Below is a small trained network, with its code and all its weights. Each question gives an input and a target symbol and asks what happens when units are switched off, that is, made to give their printed mean instead of their output.

import numpy as np


def w(rows, s, z=0):
    codes = np.array(rows[::2]) - 128.0
    scale = np.full(codes.shape[1], s)
    scale[-1] = z or s
    return codes * scale


def f(y):
    return y / 2 * (1 + np.tanh(0.7978845608 * (y + 0.044715 * y**3)))


def softmax(a):
    e = np.exp(a - a.max(-1, keepdims=True))
    return e / e.sum(-1, keepdims=True)


def log_softmax(a):
    a = a - a.max(-1, keepdims=True)
    return a - np.log(np.exp(a).sum(-1, keepdims=True))


def net(x, mask):
    ids = ['βζηξπσφψω'.index(c) for c in x.split()]
    T = len(ids)
    res = E[ids] + P[:T]
    u = 0
    for l in range(2):
        r = res
        for j in range(2):
            rows = slice(2 * j, 2 * j + 2)
            q, k, v = (r @ M[l][rows].T for M in (Q, K, V))
            z = softmax(np.where(np.tri(T) > 0, q @ k.T / 2**0.5, -1e9)) @ v
            o = O[l][rows]
            res = res + np.where(mask[u + j], z, o[:, -1]) @ o[:, :-1]
        u += 2
        y = f(res @ A[l][:, :-1].T + A[l][:, -1])
        res = res + np.where(mask[u : u + 4], y, B[l][:, -1]) @ B[l][:, :-1]
        u += 4
    return log_softmax(res[-1] @ U[:, :-1].T + U[:, -1])


Q, K, V, O, A, B = {}, {}, {}, {}, {}, {}
E = w([
[185,107,209],'β',
[198,18,175],'ζ',
[121,149,212],'η',
[119,127,70],'ξ',
[130,147,135],'π',
[97,134,119],'σ',
[251,94,67],'φ',
[111,113,199],'ψ',
[120,113,157],'ω',
],0.011)
P = w([
[190,194,93],'0',
[108,198,255],'1',
[159,111,243],'2',
[133,85,214],'3',
[132,78,170],'4',
[118,54,146],'5',
[131,51,157],'6',
[104,26,135],'7',
[107,53,124],'8',
[100,73,136],'9',
[122,53,131],'10',
[136,67,125],'11',
],0.0045)
Q[0] = w([
[74,228,177],'L0H1',
[169,98,147],'L0H1',
[81,125,1],'L0H2',
[201,240,125],'L0H2',
],0.0075)
K[0] = w([
[1,111,243],'L0H1',
[152,202,137],'L0H1',
[143,87,255],'L0H2',
[163,86,172],'L0H2',
],0.0089)
V[0] = w([
[159,175,208],'L0H1',
[130,23,2],'L0H1',
[211,71,232],'L0H2',
[112,224,133],'L0H2',
],0.0085)
O[0] = w([
[167,89,62,189],'L0H1',
[171,229,238,83],'L0H1',
[204,33,151,253],'L0H2',
[57,136,1,91],'L0H2',
],0.0082,0.0037)
A[0] = w([
[223,103,123,38],'L0N1',
[40,240,30,145],'L0N2',
[173,43,23,155],'L0N3',
[48,3,113,3],'L0N4',
],0.0044,0.0051)
B[0] = w([
[212,199,138,124],'L0N1',
[63,207,254,102],'L0N2',
[162,50,87,253],'L0N3',
[130,200,8,102],'L0N4',
],0.0061,0.0028)
Q[1] = w([
[225,31,106],'L1H1',
[197,80,108],'L1H1',
[200,2,68],'L1H2',
[47,240,141],'L1H2',
],0.0073)
K[1] = w([
[237,188,211],'L1H1',
[233,164,127],'L1H1',
[208,234,254],'L1H2',
[12,55,97],'L1H2',
],0.0077)
V[1] = w([
[128,77,56],'L1H1',
[85,88,14],'L1H1',
[254,45,190],'L1H2',
[55,230,140],'L1H2',
],0.0068)
O[1] = w([
[211,176,32,140],'L1H1',
[158,138,2,100],'L1H1',
[192,238,175,250],'L1H2',
[115,10,150,47],'L1H2',
],0.0062,0.013)
A[1] = w([
[174,149,2,27],'L1N1',
[107,4,95,49],'L1N2',
[8,166,149,16],'L1N3',
[80,162,200,3],'L1N4',
],0.005,0.0049)
B[1] = w([
[59,253,76,179],'L1N1',
[114,167,189,255],'L1N2',
[115,133,98,7],'L1N3',
[110,229,53,66],'L1N4',
],0.0055,0.00088)
U = w([
[128,87,190,8],'β',
[95,203,218,115],'ζ',
[108,2,137,252],'η',
[122,160,28,84],'ξ',
[139,122,71,83],'π',
[120,61,94,173],'σ',
[188,170,53,11],'φ',
[61,9,215,187],'ψ',
[140,68,105,161],'ω',
],0.0046,0.0042)

Each question gives the input, a string of symbols that net reads in full, and the target symbol t.
The units are the heads (2 rows each of Q, K, V and O) and the neurons (one row each of A and B). Each row of codes is followed by its name. A weight is (code - 128) times the scale printed after its matrix; where a second scale follows, it is the last column's (O, A, B and U).
mask holds one flag per unit, layer by layer, with each layer's heads first. A switched-off unit (its flag False) gives its mean, the last column of its rows in O or B, instead of its output. The means were averaged over made-up inputs and are rounded, as every weight is.
A unit's drop is (log p(t) with every unit on - log p(t) with that unit switched off) / (log p(t) with every unit on - log p(t) with every unit switched off).
The circuit of an input: a set's keep is (log p(t) with only the set's units on - log p(t) with every unit switched off) / (log p(t) with every unit on - log p(t) with every unit switched off). Starting from all 12 units, units are removed one at a time, each time the one whose removal leaves the highest keep (on an exact tie, the one counted first), for as long as the keep stays at least 0.8.
units of the circuit, in order: the units of the circuit, biggest drop first
most important unit: the unit with the biggest drop
k most important neurons: the k neurons with the biggest drops, biggest first
heads that matter: for each layer, one digit per head in row order, 1 if its drop is at least 0.15 and else 0, layers parted by /
input ξ ψ η ψ ξ, target ψ: heads that matter => 11 / 01
input ξ σ ψ η, target ψ: heads that matter => 01 / 01
input ζ ω β ψ η ζ ζ ψ η η ω, target ζ: heads that matter => 11 / 11
input σ ψ ω σ, target η: most important neuron => (L0N2)
input ζ β ζ β β η ζ η ω σ π σ, target ζ: units of the circuit, in order => (L1H2 L0H2 L1H1)
input η σ η η ω π ξ, target ξ: units of the circuit, in order => (L0H1 L1H1 L1N1 L0H2)
input ξ η σ η ψ ζ, target ψ: heads that matter => 11 / 01
input ψ β ω ξ ω ω η φ ζ, target ζ: units of the circuit, in order => (L0H1 L1H2 L0H2)
input σ η η ξ, target η: units of the circuit, in order => (L1H2 L0H2 L0H1)
input ζ ξ ξ ζ ω σ ψ σ ω β σ, target ζ: units of the circuit, in order => (L0H2 L1H2 L0H1 L0N1)
input σ β π, target η: 2 most important neurons => (L0N2 L0N3)
input η η ζ ψ π ψ π ξ σ, target ξ: heads that matter => 10 / 10
input σ ψ β, target η: units of the circuit, in order => (L1H2 L0H1 L0H2 L0N2)
input σ η ζ η, target η: units of the circuit, in order => (L1H2 L0H2 L0H1 L0N2)
input β ω ξ, target φ: most important unit => L0H1
input ω ψ ξ ζ φ ξ, target ζ: units of the circuit, in order => (L0H1 L1H2 L0H2)
input σ β π η, target η: 2 most important neurons => (L0N2 L0N3)
input ξ ψ ψ σ, target ψ: 3 most important neurons => (L0N2 L1N2 L0N3)
input ξ η β π, target ψ: 3 most important neurons => (L0N2 L1N2 L0N3)
input ξ ξ σ β, target ψ: most important unit => L1H2
input η σ ξ, target ξ: 2 most important neurons => (L1N1 L0N3)
